Each row is shifted at random along 6 fixed directions that mean nothing.
Known rows, with every step that occurs
potu > vugatu > belog > bopopes > nitib > rigikos: [ 5.24 -0.22 -0.74 -1.68  1.24 -1.36  0.98 -0.61  0.75  3.03 -0.09 -1.69
 -0.49  2.84 -2.61  0.51 -1.73 -0.20  1.06 -0.43  3.69  1.58 -4.22 -2.85
  0.58  1.20 -7.56  2.01  0.75  2.76 -0.01 -2.17  2.15 -2.83  2.16 -0.24
  1.13  0.34 -1.57  3.06  2.89 -1.12 -2.84]
pozit > potu > valak > vugatu > belog > bopopes: [ 2.48  0.03  2.47 -3.63  2.03 -0.24  3.70 -3.57 -1.26 -3.26  0.63  3.69
  1.16  0.46  1.83  1.57 -0.39 -0.63 -0.94 -0.51 -0.89 -0.38  1.83 -1.06
 -0.36  1.10 -1.10  0.73 -1.40  0.32 -1.07  2.69 -0.83 -2.87 -0.41  0.43
 -0.61  2.28  1.96  0.72 -0.27  0.05 -1.08]
rigikos > vugatu > valak > nitib > pozit > potu > belog > bopopes: [ 3.05  1.04  1.35 -3.84  1.25 -2.31  2.32 -4.36 -2.32 -0.44  1.33  1.91
  0.17 -1.39 -0.60  0.76 -0.69 -0.49 -0.81 -0.95 -1.02 -0.65 -0.88 -0.45
  0.67  0.74 -1.62 -0.67 -0.11  0.43 -0.29  1.94 -0.86 -4.28  1.10 -0.72
  0.48  1.59 -0.26  2.08  2.33 -2.71 -1.83]
bopopes > belog > vugatu > rigikos: [ 2.73 -0.85  2.09 -3.96  0.34 -1.78  0.37 -1.16 -1.63 -1.88  0.16  2.01
  3.05 -2.80  0.74  1.10 -0.21  0.18 -2.89  1.13 -1.79 -1.82  3.36  1.60
 -2.39 -0.67  3.10 -2.31 -0.30 -3.55  0.40  4.08  0.12 -2.67 -1.90  1.00
 -3.92  0.04  0.58  0.53  0.58 -0.82  1.62]
valak > vugatu > belog > bopopes: [ 2.56  0.37  0.91 -1.53  0.99 -0.38  1.15 -0.55 -0.76  0.52  1.02  0.27
  0.95 -0.37  0.24  0.90 -0.19 -0.32  0.60 -2.18  0.56  0.78 -1.35 -0.39
  0.75  1.37 -3.43  0.87  0.92  1.11  0.76  0.78 -1.05 -0.84 -0.50  0.20
 -0.20 -0.12 -1.75  2.07  0.89 -0.33 -0.92]
valak > vugatu > potu > nitib > rigikos: [ 2.23 -0.31  2.33 -3.35  2.03 -2.21  1.10 -3.22 -0.53 -2.96  0.48  3.71
 -0.39  1.21 -0.21 -0.08 -2.83 -0.99 -0.33  0.79 -0.93 -0.80  0.62 -1.23
 -1.06  2.03 -0.69  1.21 -1.89 -1.82 -1.60  0.94  0.31 -5.72  2.21 -0.22
 -0.69  1.49  2.88 -1.55  1.15 -0.86 -1.30]
pozit > valak > vugatu > potu > nitib > rigikos > bopopes > belog: [ 2.23  2.57  1.83 -3.43  3.26 -1.87  1.48 -4.12 -0.96 -1.48  3.42 -1.93
 -1.82  3.21 -0.29  0.76 -1.05  0.30 -0.73 -1.74 -1.68  1.34  1.10  1.32
  0.82  1.25 -2.86  1.21 -2.86  0.45 -1.18 -1.72  1.00 -1.37  2.61 -2.96
  0.83 -0.23 -0.26 -0.17  0.59 -1.53 -2.88]
pozit > valak > nitib > rigikos > vugatu > belog > bopopes: [ 2.53  0.78  2.53 -3.06  2.33 -1.14  1.26 -2.61 -1.16  0.12  1.75 -0.55
  0.39  0.63 -1.22  2.72  0.00  1.75 -0.78 -1.28 -2.18  0.48  1.22  1.58
 -0.63 -1.00 -2.88 -1.29  0.71  2.01 -0.37  1.09 -0.23 -0.77  0.05 -1.01
 -0.58  0.02 -0.88  2.72  0.68 -2.64 -0.66]
belog > vugatu > rigikos > nitib: [ 2.80 -1.72  1.05 -3.13  2.65 -0.53  2.77 -1.65 -0.42 -1.02  1.13 -0.16
  0.07  2.21  0.12  3.23 -0.47 -1.06 -1.02  0.23  2.45  1.42 -1.96 -2.46
 -0.44  2.59 -1.75  2.71 -1.47  0.03 -1.24 -0.56  0.63 -3.81  1.98  2.82
 -1.04  1.71  1.81  0.14  0.97  1.52 -2.10]
belog > valak > vugatu > rigikos > nitib > pozit > potu: [ 3.51  1.35 -1.30 -2.14  0.81 -0.95  2.57 -2.43 -1.35  3.03  0.50  0.29
 -0.72  1.10 -0.69  1.36 -0.14 -0.06  0.85 -2.07  2.30  0.94 -2.37 -1.40
 -0.09  0.87 -2.92  0.80  1.04  2.45  2.26 -1.65  0.62 -2.18  1.42 -0.91
  1.38  1.12 -1.22  3.46  3.54 -2.73 -1.70]
pozit > nitib > rigikos > bopopes > belog > valak > vugatu > potu: [ 4.88  1.33  0.92 -3.15  2.43 -2.48  1.15 -1.88 -2.26  1.45  1.16 -1.39
 -0.13  0.41 -0.23  0.51  0.55  1.86  0.38 -2.32  0.16  0.97 -1.63  0.22
 -0.91 -0.46 -2.66 -0.93  0.56 -0.26  0.27  0.59  1.94 -2.35  1.05 -1.00
 -0.88  0.90 -0.79  2.07  2.22 -2.75  0.78]
potu > pozit > vugatu > belog > nitib: [ 5.46 -1.29  0.28 -2.68  0.40 -0.36  3.50 -1.18  0.16  0.93 -1.41  1.27
  1.25  0.37  1.05  1.56  0.59  0.65 -0.94  0.91  1.17 -0.45 -0.75 -1.67
 -0.94 -0.49 -0.97 -0.36  0.00  0.73  1.05  2.97  1.04 -2.07 -0.64  1.44
 -0.59  1.96 -0.11  3.67  1.71 -0.12 -0.33]
rigikos > vugatu > potu > valak > nitib: [ 3.07 -0.39  2.94 -1.72  2.55 -1.94  0.82 -1.12 -1.49 -0.84  0.07 -1.40
 -2.23  2.52 -0.02  0.06 -0.42  3.40  1.27 -0.81 -2.41  1.39 -0.83 -0.18
 -1.46 -2.05  0.44 -0.36 -1.05 -1.14 -3.83  0.07  2.30 -1.58  2.26 -1.18
  0.94  1.37  0.08 -0.83  0.76 -1.12  1.22]
rigikos > vugatu > belog > nitib: [ 3.71  0.02  0.21 -2.54  0.66 -2.68 -0.15  0.22 -2.17  3.48  0.06 -1.49
  2.06 -2.88 -0.07  2.25  0.54  2.03 -1.13  0.02 -0.99 -0.70 -2.02  0.79
 -1.32 -1.05 -0.55 -3.50  2.61 -0.57  1.79  3.57 -0.07 -1.85 -0.74  1.15
 -2.57 -0.31 -2.39  3.13  2.87 -2.31  1.90]
vugatu > potu > valak > nitib > rigikos: [ 3.80 -0.25  0.95 -1.99  1.84 -3.17 -0.46 -1.62 -1.69 -0.27 -0.16  1.52
 -1.23  0.01 -1.33 -0.88 -1.95  0.84  2.13  0.69  0.13 -0.15 -3.15 -1.81
 -0.32  1.18 -2.00  0.04 -0.21 -1.75 -2.04  0.63  1.94 -6.32  3.07  0.11
  0.07  2.16  1.19 -1.31  2.60 -0.94 -0.23]
pozit > nitib > rigikos > bopopes > belog > vugatu: [ 1.92  1.77  0.20 -2.89  1.56 -2.03  0.18 -2.58 -1.27  1.33  1.71 -4.18
  0.31  1.15 -1.35  1.77 -0.34  1.87 -2.52 -1.75 -2.27 -0.05  1.25  2.15
 -0.25 -1.88 -2.47 -1.56 -0.60  1.37  0.04 -0.43  0.64  1.13  1.08 -1.66
  0.15 -0.93 -2.50  3.70  0.91 -2.46 -1.16]
vugatu > belog > bopopes > nitib: [ 4.28 -0.75  0.32 -1.35  0.12 -0.24  1.58 -0.24  1.42  0.88 -1.59 -0.63
  1.12  0.64 -0.62  0.37 -0.35  0.08 -0.46  0.03  1.62  0.40 -0.55 -1.62
 -0.84 -0.76 -4.45  0.11  0.75  1.77  0.15  0.59  1.57  0.81  0.12 -0.36
 -0.39  1.20 -1.06  3.00  1.09  0.06 -0.75]
belog > vugatu > potu > pozit > valak > nitib > rigikos > bopopes: [ 4.80  0.87  1.67 -2.15  0.37 -2.99  3.08 -2.44 -1.23  1.46  0.86  1.15
 -0.07 -1.70 -1.91  2.38  2.24  1.20 -1.25  1.39  0.30 -0.77 -0.75 -0.08
 -3.76 -2.57 -1.23 -3.81  1.85  1.37  0.17  2.54  2.04 -2.20 -0.08  0.01
 -0.97  2.43  1.60  3.40  3.82 -4.15  2.32]
belog > valak > nitib > vugatu > rigikos: [ 2.93 -0.55  2.94 -3.29  2.45 -0.85  0.93 -1.68 -1.11 -2.07  1.05  0.33
  0.92  2.01 -0.35  2.28 -0.23  2.83 -0.67 -0.40 -1.33  0.40  1.57  1.10
 -2.51 -0.92  0.99 -0.04 -0.51 -1.16 -1.98  1.40  1.76 -3.09  0.35  0.18
 -2.68  0.81  1.38  0.46  0.22 -1.41  1.07]
valak > vugatu > rigikos > nitib: [ 2.76 -0.99  1.84 -1.86  1.02 -1.53  3.03 -0.92 -0.46 -1.19  1.09  1.78
 -0.14 -0.35  0.05  1.76  0.61 -1.27  0.29  0.67  1.97  0.33 -1.76 -1.49
 -2.17  1.82 -0.15  1.07 -0.17 -0.95 -0.43  0.09  1.16 -2.62  0.87  1.38
 -1.09  2.06  1.31 -0.87  2.08  0.67 -0.18]
rigikos > nitib > vugatu > belog > valak: [ 0.76 -0.10  1.23 -4.31  1.79 -3.67 -2.56 -2.13 -3.13  0.33 -0.20  1.15
  2.09 -3.28 -0.16  0.42 -2.73 -0.24 -2.81 -0.66 -4.57 -1.75 -1.02 -1.40
  0.60  0.76  0.77 -2.57 -0.24 -1.78  0.00  4.13 -1.48 -4.60  1.69 -0.60
 -2.02  0.33 -0.56  0.15  1.77 -2.95 -0.73]
vugatu > valak > nitib > rigikos > bopopes > belog: [ 3.27  0.39  1.61 -2.12  1.75 -1.59  1.73 -2.17  0.33 -1.40  1.95  0.34
 -0.40 -0.03 -1.33  0.37  0.31 -1.69 -0.99  1.07  2.32  0.72 -0.06 -0.92
 -0.74  1.27 -2.60  1.07 -1.33  0.41 -0.59 -0.72  2.14 -2.45  1.27 -0.57
 -0.17  1.87  1.90 -0.59  1.14  0.13 -1.64]
bopopes > belog > vugatu > rigikos > nitib > pozit > potu > valak: [ 4.25  0.29  0.19 -3.76  0.79 -1.69  4.06 -3.53 -0.54  0.30  0.10  2.32
 -0.32  1.36  0.34  1.44 -0.16 -0.49 -2.23  1.60  1.33 -0.32  0.49 -1.99
 -1.65 -0.44 -0.16 -0.32 -0.81  1.48  0.35  0.81  0.92 -3.70  0.50 -0.33
  0.64  2.60  2.35  2.32  2.80 -2.05 -1.30]
belog > bopopes > nitib > pozit > vugatu: [ 1.22  1.35 -2.22 -2.28  0.47 -1.83 -1.76 -2.09 -1.75  1.92 -1.72 -2.85
 -0.02  1.17 -0.98 -0.46 -2.32  1.97 -0.39 -3.05 -4.20 -0.98 -0.82  0.07
  0.57 -1.37 -1.76 -1.44 -0.56  0.34  0.32  0.64  1.33  0.65  2.13 -3.20
  1.11 -0.02 -4.28  3.35  2.85 -2.90 -1.71]
pozit > valak > nitib > vugatu: [ 0.99  0.05  0.74 -0.67  1.25  0.45  3.29 -1.53  1.00 -1.41  0.37  1.18
 -0.61  4.00 -0.91  1.84  1.34  0.92 -0.14 -0.87  2.33  0.80  0.38 -0.60
 -2.17 -0.29 -1.41  2.48 -0.97  3.53  0.07 -0.70  1.61  0.39  0.13  0.45
  0.89  1.75  1.11  1.15  1.20 -2.42 -0.87]
vugatu > belog > nitib > pozit: [ 4.82 -0.44 -1.17 -2.49  1.91 -0.81 -1.34 -1.25  0.41  2.36 -1.25 -1.75
  0.05  1.31 -0.74  0.83 -2.98  0.88 -0.59  0.05  0.14  0.40 -2.28 -2.40
  0.67  0.34 -4.04  0.57  0.29  0.90  0.22  0.12  0.90 -3.41  1.19 -0.12
 -0.17  0.82 -0.32  3.33  1.88 -0.36 -1.84]
vugatu > potu > belog > bopopes > nitib: [ 4.53  0.26  1.06 -3.26  1.86 -0.61  4.00 -2.79  0.37 -2.41  0.50  0.07
  0.68  1.66  1.20  1.66  0.75 -0.06 -1.29  1.41  2.55  0.58 -1.28 -1.48
 -0.58  1.20 -3.07  1.09 -1.33 -0.18 -1.50  2.21  1.51 -3.03  0.74  1.51
 -1.89  2.77  2.43  1.55  0.36  0.79 -0.84]
belog > vugatu > rigikos > bopopes > nitib: [ 1.65 -0.03  0.28 -1.05 -1.20 -0.60  2.38 -0.34  0.89  0.84  0.63  0.92
  0.85  1.09 -1.51  0.82 -0.92 -2.86 -1.39 -1.75  1.74  0.38  0.22 -1.57
 -0.24  1.04 -4.02  1.62  0.36  2.86  1.52 -2.05 -0.22  1.53  1.33 -1.16
  1.40 -0.28 -2.24  1.78  2.04 -0.83 -2.99]
pozit > vugatu > valak > nitib > rigikos: [ 3.36 -1.67  1.52 -0.71 -1.45 -1.78  1.60 -0.40  0.69 -0.16 -1.77  5.39
  0.57 -2.36 -2.58 -1.19  0.19 -1.26  0.69  1.10  2.14 -1.60  0.38 -1.52
 -3.15 -0.81 -0.67 -0.59  1.35  0.70  1.35  1.17  2.15 -2.23 -0.33 -0.11
  0.57  2.60  0.83  0.67  3.07 -2.00  0.74]
valak > vugatu > rigikos > nitib > pozit > potu > belog: [ 6.33  0.55  1.18 -2.06  1.14 -1.74  2.58 -2.56 -0.10  2.14  0.31 -1.06
 -1.88  0.62 -0.89  0.46  1.01  2.43  1.35  0.95  1.23  0.13 -1.23  0.73
 -1.77 -2.31 -1.29 -1.12  1.17  0.57 -0.70 -1.16  2.46 -2.51 -0.41 -1.23
  0.28  0.94 -0.24  3.69  2.40 -2.86  0.56]
rigikos > nitib > vugatu > belog > bopopes: [ 2.28 -1.86  1.93 -3.71  2.29 -1.63 -0.62 -2.66  0.11 -0.76 -1.13  1.21
  1.85 -0.30 -0.92  1.12 -2.96 -0.41 -2.65  0.04 -3.34 -1.39  2.28 -1.75
 -1.03 -0.67 -2.20 -1.05 -0.37  0.76 -1.52  2.13 -0.87 -2.28  0.31 -0.71
 -1.64  0.94  0.93  1.75  0.51 -1.78 -1.68]
valak > vugatu > rigikos > bopopes > belog > nitib: [ 3.34  1.06  0.60 -3.15  1.16 -2.66  1.13 -2.46 -1.98 -0.25  1.72 -1.08
  1.01 -1.39  0.17  0.88 -1.60 -0.48 -0.86 -1.62 -1.32 -0.66 -0.80 -0.15
  0.52  1.70 -2.36 -0.34 -1.11 -1.43  0.41  1.11  0.27 -1.50  1.82 -0.84
 -0.68  0.44 -2.54  0.60  2.23  0.31 -1.81]
vugatu > valak > nitib > pozit > potu > belog > bopopes: [ 7.52  0.27  0.80 -3.57  2.00 -2.35  2.65 -3.47 -2.33  0.61 -0.64 -0.56
  0.27 -2.34 -0.22  1.59  2.22  3.62  0.65  1.84  1.41 -0.47 -3.31 -0.36
 -2.07 -1.93 -1.14 -3.19  1.29 -1.36 -1.79  4.57  3.43 -5.80 -0.40  1.86
 -2.66  4.15  2.01  3.82  2.94 -1.68  3.04]
belog > valak > vugatu > potu > pozit > nitib > rigikos: [ 3.78 -0.20  2.55 -2.57  0.40 -0.24  4.88 -3.73  1.65 -2.03  0.20  4.40
 -0.83  3.14 -0.78  0.23 -0.79 -1.08 -1.51  0.85  0.63 -0.36  2.72 -1.59
 -1.79 -1.07 -1.94  1.18 -1.20  2.59 -0.29 -0.80  1.01 -1.56  0.83 -1.89
  2.07  2.53  3.01  2.09  0.31 -1.52 -2.23]
potu > valak > nitib > rigikos > bopopes > belog > vugatu: [ 2.15  2.48  2.06 -1.91  0.50 -2.64  0.93 -2.02 -0.44  1.30  2.49 -3.84
 -0.54  0.72 -1.62  1.59  0.28  2.55 -2.73 -1.05 -2.87  0.15  1.99  2.75
 -1.78 -3.69 -1.59 -2.76  0.02  2.00 -0.28 -0.32  0.59  2.86  0.36 -3.13
  1.12 -1.18 -2.53  3.89  1.24 -3.23  0.41]
belog > bopopes > nitib > pozit: [ 0.66  2.74 -0.78 -2.69 -0.39 -1.70  0.50 -2.76 -0.26 -0.91  0.72  0.53
  1.40 -0.68 -0.04  1.48 -1.09 -0.64 -3.35  0.77 -1.85 -1.31  0.43  0.17
 -1.11  0.33 -1.13 -1.82  0.06  0.31  1.28  2.90 -0.52 -1.07  0.60 -1.58
 -1.32  1.35  0.71  2.64  1.96 -1.81 -0.79]
vugatu > valak > nitib > rigikos > bopopes: [-0.01  0.36  2.08 -1.68  0.79 -1.68  0.94 -2.68 -0.45 -2.18  2.22  3.66
 -0.36 -0.42 -2.11  0.39 -1.88 -3.49 -0.58 -0.64 -0.36 -0.24  0.41 -1.59
  0.46  2.77 -2.79  1.56 -0.97  1.16 -0.66 -1.16 -0.70 -3.17  2.86 -1.16
  1.41  1.41  1.43 -1.75  1.14 -0.47 -3.23]

Rows
[ 6.61 -1.21  0.20 -2.79  0.62  0.12  3.73 -1.60  1.00  0.66 -0.71  0.68
  0.27  2.25 -0.77  1.55  0.94  0.75  0.05  0.77  3.43  0.32 -0.61 -1.12
 -1.90 -0.71 -2.35  0.98  0.60  1.43  0.23  0.01  2.95 -2.73 -0.96  0.57
 -0.91  1.91  0.69  4.03  2.40 -1.01 -0.85]	potu > belog > bopopes > nitib > pozit > vugatu > rigikos
[ 5.88  0.28  1.33 -3.91  2.46 -4.83 -0.49 -1.44 -2.96  3.02 -0.24 -2.77
 -0.11 -1.06 -0.31  1.04  0.22  4.82 -1.51  1.82 -2.88 -0.56 -1.35  0.54
 -3.45 -4.23  1.05 -5.80  1.42 -2.30 -1.74  3.75  3.11 -4.01  0.25 -0.89
 -2.74  1.05  0.67  1.80  3.62 -4.00  4.08]	bopopes > belog > nitib > rigikos > vugatu > potu > valak
[ 3.61  1.80  1.62 -3.57  0.72 -3.06  0.71 -3.09 -1.64 -0.60  1.60  0.17
 -0.19 -1.28 -1.14  0.90 -1.14  0.14 -1.98  0.35 -2.03 -0.47 -1.09 -0.49
 -1.12 -0.15 -0.05 -1.63 -0.65 -1.10 -0.54  2.02  1.04 -3.56  1.55 -1.88
 -0.30  1.64  0.19  1.73  2.71 -2.37 -0.58]	potu > vugatu > rigikos > bopopes > belog > valak > nitib > pozit
[ 3.14  0.08  0.09 -2.74  1.64  0.09  4.21 -2.31 -0.28 -0.11  1.25  3.13
  0.97  2.53  0.21  2.08  0.11 -1.55  0.09 -1.40  3.70  1.20 -1.47 -2.32
  0.93  3.12 -4.49  3.25  0.11  3.84  1.07  0.44 -1.44 -4.08  0.55  1.57
  0.55  1.71  0.89  2.46  1.70 -1.40 -3.29]	pozit > potu > valak > nitib > vugatu > belog > bopopes
[ 4.29  0.18  2.53 -2.65  0.09 -1.29  4.24 -2.52  0.65  1.15  1.33  2.13
  0.02 -0.16 -1.08  1.34  1.65 -0.10 -2.44  1.24  1.93 -0.26  0.73 -0.25
 -1.53 -2.09 -1.40 -1.42  1.49  3.03  1.26  0.64 -0.15 -1.80 -1.17 -0.53
  0.31  1.03  1.81  3.89  1.07 -3.76 -0.18]	pozit > nitib > rigikos > vugatu > potu > belog > valak
[ 1.61  1.94  3.01 -2.72  1.70 -1.84  1.20 -3.40  0.83 -1.74  2.97 -0.48
 -1.02  2.03 -0.76 -0.03 -1.71 -0.81 -2.10 -0.73 -2.66  0.25  4.11  1.75
 -0.68 -0.29 -1.95  0.22 -2.04  0.71 -0.82 -1.90 -0.13  0.52  1.29 -4.23
  0.81 -1.01  0.06  0.33 -0.18 -1.83 -2.41]	valak > vugatu > potu > nitib > rigikos > bopopes > belog
[ 2.69 -0.06  1.72 -3.65  1.62 -2.07  1.00 -2.54 -2.05  1.72  0.38  1.27
  0.59 -0.85 -0.81  1.22 -1.17  0.09 -1.55 -0.57 -1.02 -0.22 -0.51 -1.00
  0.23 -0.21 -1.07 -1.27  0.46  1.11  0.69  1.22 -0.53 -3.56  1.14 -0.72
 -0.01  0.12 -0.37  1.97  1.81 -3.32 -1.14]	pozit > potu > nitib > rigikos > vugatu > belog > valak
[ 3.99  0.81  2.07 -3.07  2.28 -0.83  5.16 -3.26  0.02 -1.30  3.66  1.58
 -0.05  1.46 -0.11  3.05  1.56 -1.25 -0.79  0.73  4.14  1.28 -1.68 -0.61
 -0.13  2.49 -3.91  1.99  0.17  2.10 -0.10  0.57 -1.03 -4.79  0.03  2.04
 -0.88  1.56  2.82  2.20  1.02 -1.24 -1.91]	valak > nitib > rigikos > vugatu > potu > belog > bopopes
[ 7.93 -2.80  0.87 -3.74  1.40 -0.93  3.11 -1.77  0.12  1.01 -3.39  1.51
  0.33  1.00 -0.58  0.14  0.16  1.24 -1.35  1.89  3.00  0.39 -0.68 -4.16
 -3.46 -2.69 -0.54 -0.41 -0.82 -0.07 -1.08  2.36  5.15 -4.09 -0.81  1.08
 -0.37  4.02  2.64  2.66  2.82 -1.22  1.55]	bopopes > belog > nitib > pozit > potu > vugatu > valak
[ 6.67  0.31  2.14 -1.87  0.78 -2.56  2.19 -2.30  0.83  1.26 -0.26 -0.87
 -1.02 -0.92 -1.88 -0.11  1.71  1.81 -1.07  2.58  0.01 -0.48  1.64  0.45
 -3.81 -4.44 -1.20 -3.82  0.55  0.64 -0.75  0.90  4.10  0.02 -0.69 -2.52
 -0.59  2.03  1.33  2.80  2.44 -3.17  1.88]	vugatu > potu > pozit > valak > nitib > rigikos > bopopes > belog
[ 4.04  0.02  0.38 -2.08 -1.16 -1.33  3.19 -2.46  1.73  2.19  0.20  2.56
  0.28 -0.80 -1.34  0.17 -0.34 -2.31 -1.69 -0.11  1.16 -0.94  0.45 -1.42
 -0.29 -0.45 -3.63 -0.68  1.78  3.75  2.36  0.36 -2.12 -0.99 -1.02 -1.50
  1.37  0.60 -0.43  5.20  2.66 -3.53 -2.48]	rigikos > nitib > pozit > vugatu > potu > belog > bopopes
[ 3.57  0.71  1.37 -1.33  0.70 -2.09  0.85 -1.08 -1.37  3.34  1.15 -1.59
 -0.78  1.45 -2.47  1.43  0.59  3.28  0.99 -1.92 -1.87  0.50  0.71  1.80
 -2.33 -3.38 -1.52 -2.59  2.41  2.28 -0.94 -1.61  1.70 -0.15  0.75 -2.78
  0.31 -0.56 -2.07  2.95  2.89 -4.48  1.09]	pozit > potu > valak > nitib > vugatu > rigikos > bopopes
[ 3.01  1.20 -0.72 -2.55 -0.05  0.11  3.41 -2.51  0.77  0.43 -0.04  2.05
 -0.31  2.77 -0.64  1.29 -0.35 -1.52 -1.42 -0.66  1.91  0.72 -1.08 -2.35
  0.45  1.21 -3.94  1.80 -0.71  4.00  2.02  0.38  0.46 -1.06  0.37 -0.81
  2.06  1.68 -0.20  3.30  2.49 -2.34 -3.32]	potu > vugatu > belog > bopopes > nitib > pozit > valak
[ 4.02  0.50  2.68 -3.74  5.00 -1.42  2.13 -4.77 -1.49 -2.04  2.41 -2.21
 -2.01  3.49 -0.93  2.56 -0.35  1.92  0.19 -0.61 -0.61  1.40 -1.25 -0.78
  0.27  0.41 -3.59  1.27 -2.47  0.45 -4.24 -1.01  2.56 -4.65  3.40 -0.21
 -0.09  2.26  2.40  0.70 -0.04 -0.63 -1.89]	pozit > vugatu > potu > belog > valak > nitib > rigikos > bopopes
[ 3.96  0.87  1.64 -3.91  2.76 -1.73  1.38 -4.43 -0.82 -1.40  0.80 -0.14
 -1.77  3.89 -0.56 -0.98 -3.01  0.77 -0.24 -1.28 -2.39  0.51  0.58 -0.75
  1.19  0.06 -2.76  1.42 -2.95 -0.12 -2.07 -1.53  1.73 -3.07  3.66 -3.24
  2.14  1.11  0.06  0.71  0.29 -1.03 -3.62]	bopopes > belog > valak > vugatu > potu > pozit > nitib > rigikos
[ 1.26  1.12  1.29 -3.29 -1.40 -0.73  2.59 -2.15  0.19 -0.46  0.97  4.36
  1.25  0.35 -0.09 -0.09 -0.88 -2.71 -3.34 -1.57  0.35 -0.08  2.28 -0.28
  0.34  0.83 -0.64  1.24 -0.38  2.25  2.93  0.90 -2.07 -1.16 -0.35 -1.51
  1.95 -0.24 -0.84  2.62  1.28 -2.77 -2.44]	bopopes > nitib > pozit > potu > belog > vugatu > valak
[ 4.21  0.22  1.35 -3.85  4.09 -1.28  0.31 -2.98 -1.91  2.26  0.96 -3.77
 -0.38  2.75 -1.09  2.68 -1.22  3.62  0.21 -1.68 -2.13  1.46 -0.47  1.01
  0.31 -1.32 -3.94 -0.98  0.45  1.38 -2.06 -0.32  0.86 -2.75  1.58 -0.91
 -0.82 -0.59 -1.26  3.55  0.91 -2.40 -0.91]	pozit > potu > nitib > rigikos > vugatu > belog > bopopes
[ 3.85 -0.13  1.23 -1.88  0.93 -2.35  1.07 -1.65 -1.71  1.79  0.71 -0.12
 -0.77  0.48 -2.23  1.04  0.08  1.32  0.52 -1.03 -1.36  0.07 -1.25 -0.44
 -1.53 -1.42 -1.10 -1.57  0.90  0.92 -1.22 -0.22  2.07 -2.11  1.51 -1.53
  0.14  0.78 -1.02  1.33  3.63 -3.42 -0.15]	potu > pozit > valak > nitib > vugatu > rigikos > bopopes
[ 2.60  1.64  2.20 -2.80  0.60 -1.66  3.27 -2.98 -1.11 -2.03  2.73  1.32
 -0.27 -0.51  0.55  0.47  0.98 -1.41 -1.69  0.21 -0.98 -0.19  1.73  0.84
 -0.73  0.47  0.85 -0.55 -1.84 -0.76  0.07  0.75  0.90 -0.68  0.04 -2.08
 -0.07  0.77  0.26 -0.47  1.35 -0.98 -1.28]	potu > pozit > valak > vugatu > rigikos > bopopes > belog
[ 1.79  0.82 -0.75 -3.30  0.85 -1.15  1.72 -3.04 -0.93 -0.06 -0.36  2.29
  0.52  0.37 -0.57  1.38 -0.96 -1.85 -2.14 -0.55  0.08 -0.53 -0.90 -2.28
  0.20  1.45 -2.58  0.41 -0.63  2.35  1.88  1.64  0.17 -2.01  0.82 -0.54
  0.56  1.93  0.05  1.68  3.09 -2.78 -2.94]	rigikos > vugatu > belog > bopopes > nitib > pozit > valak
[ 5.00  0.04  2.92 -1.49  0.23 -2.17  0.83 -1.34 -0.89  0.91 -0.75 -2.71
 -0.44 -1.64 -1.74 -0.23  0.96  4.01  0.35 -1.18 -3.01 -0.49  1.35  1.78
 -2.68 -5.08  0.08 -3.78  0.50 -0.45 -1.36  1.01  3.65  2.58  0.34 -3.11
  0.17  1.07 -3.06  3.01  1.47 -2.11  2.34]	pozit > vugatu > rigikos > bopopes > belog > valak > nitib
[ 2.88  1.24  3.48 -3.78  1.20 -1.47  4.21 -4.14  0.07 -3.60  2.60  0.85
  0.56  1.01  1.08  2.19 -0.82 -0.17 -3.42  0.36 -2.62 -0.79  4.05  0.66
 -1.70 -0.52 -0.49 -0.55 -2.58  0.01 -1.11  1.41  0.23  0.30  0.51 -2.01
 -0.27  1.47  1.00  0.72 -0.13  0.65 -1.38]	potu > valak > vugatu > rigikos > bopopes > belog > nitib
[ 3.48  1.32  0.62 -3.52  1.93 -2.13  0.68 -2.85 -1.69  0.01  0.39  0.65
  0.02  0.41  0.46  0.03 -1.55  0.04 -0.76 -2.78 -2.03 -0.06  0.54 -0.59
 -0.34  0.48 -2.08 -0.23 -0.95 -0.24  1.02  1.23  0.39 -1.47  0.82 -1.97
  0.07  0.73 -1.19  1.23  2.44 -2.78 -0.97]	rigikos > bopopes > belog > nitib > pozit > valak > vugatu > potu
[ 4.86 -1.38 -0.13 -3.88  2.46 -1.34  2.23 -1.72 -1.52  0.18  0.17  0.57
  0.80  0.87 -0.86  1.35  0.44 -1.13 -1.36 -0.46  4.40  1.37 -3.15 -3.29
 -0.12  2.01 -3.09  2.24 -1.12  0.65  0.05  0.78  2.81 -5.25  1.51  2.76
 -0.47  2.95  1.66  0.88  2.55  0.15 -1.46]	pozit > nitib > rigikos > bopopes > belog > vugatu > valak
[ 4.36  0.03  1.97 -3.03  1.33 -1.05  4.27 -4.00  1.05 -1.94  1.17  3.99
 -0.28  1.57 -0.54  1.15 -1.24 -1.59 -0.72  0.80  2.38 -0.70  0.60 -1.80
 -0.54  1.69 -4.09  2.09 -1.21  1.90  0.60  0.07  0.18 -3.78  0.47  0.33
  0.77  2.02  2.21  1.40  1.28 -0.98 -2.73]	pozit > valak > vugatu > potu > belog > nitib > rigikos
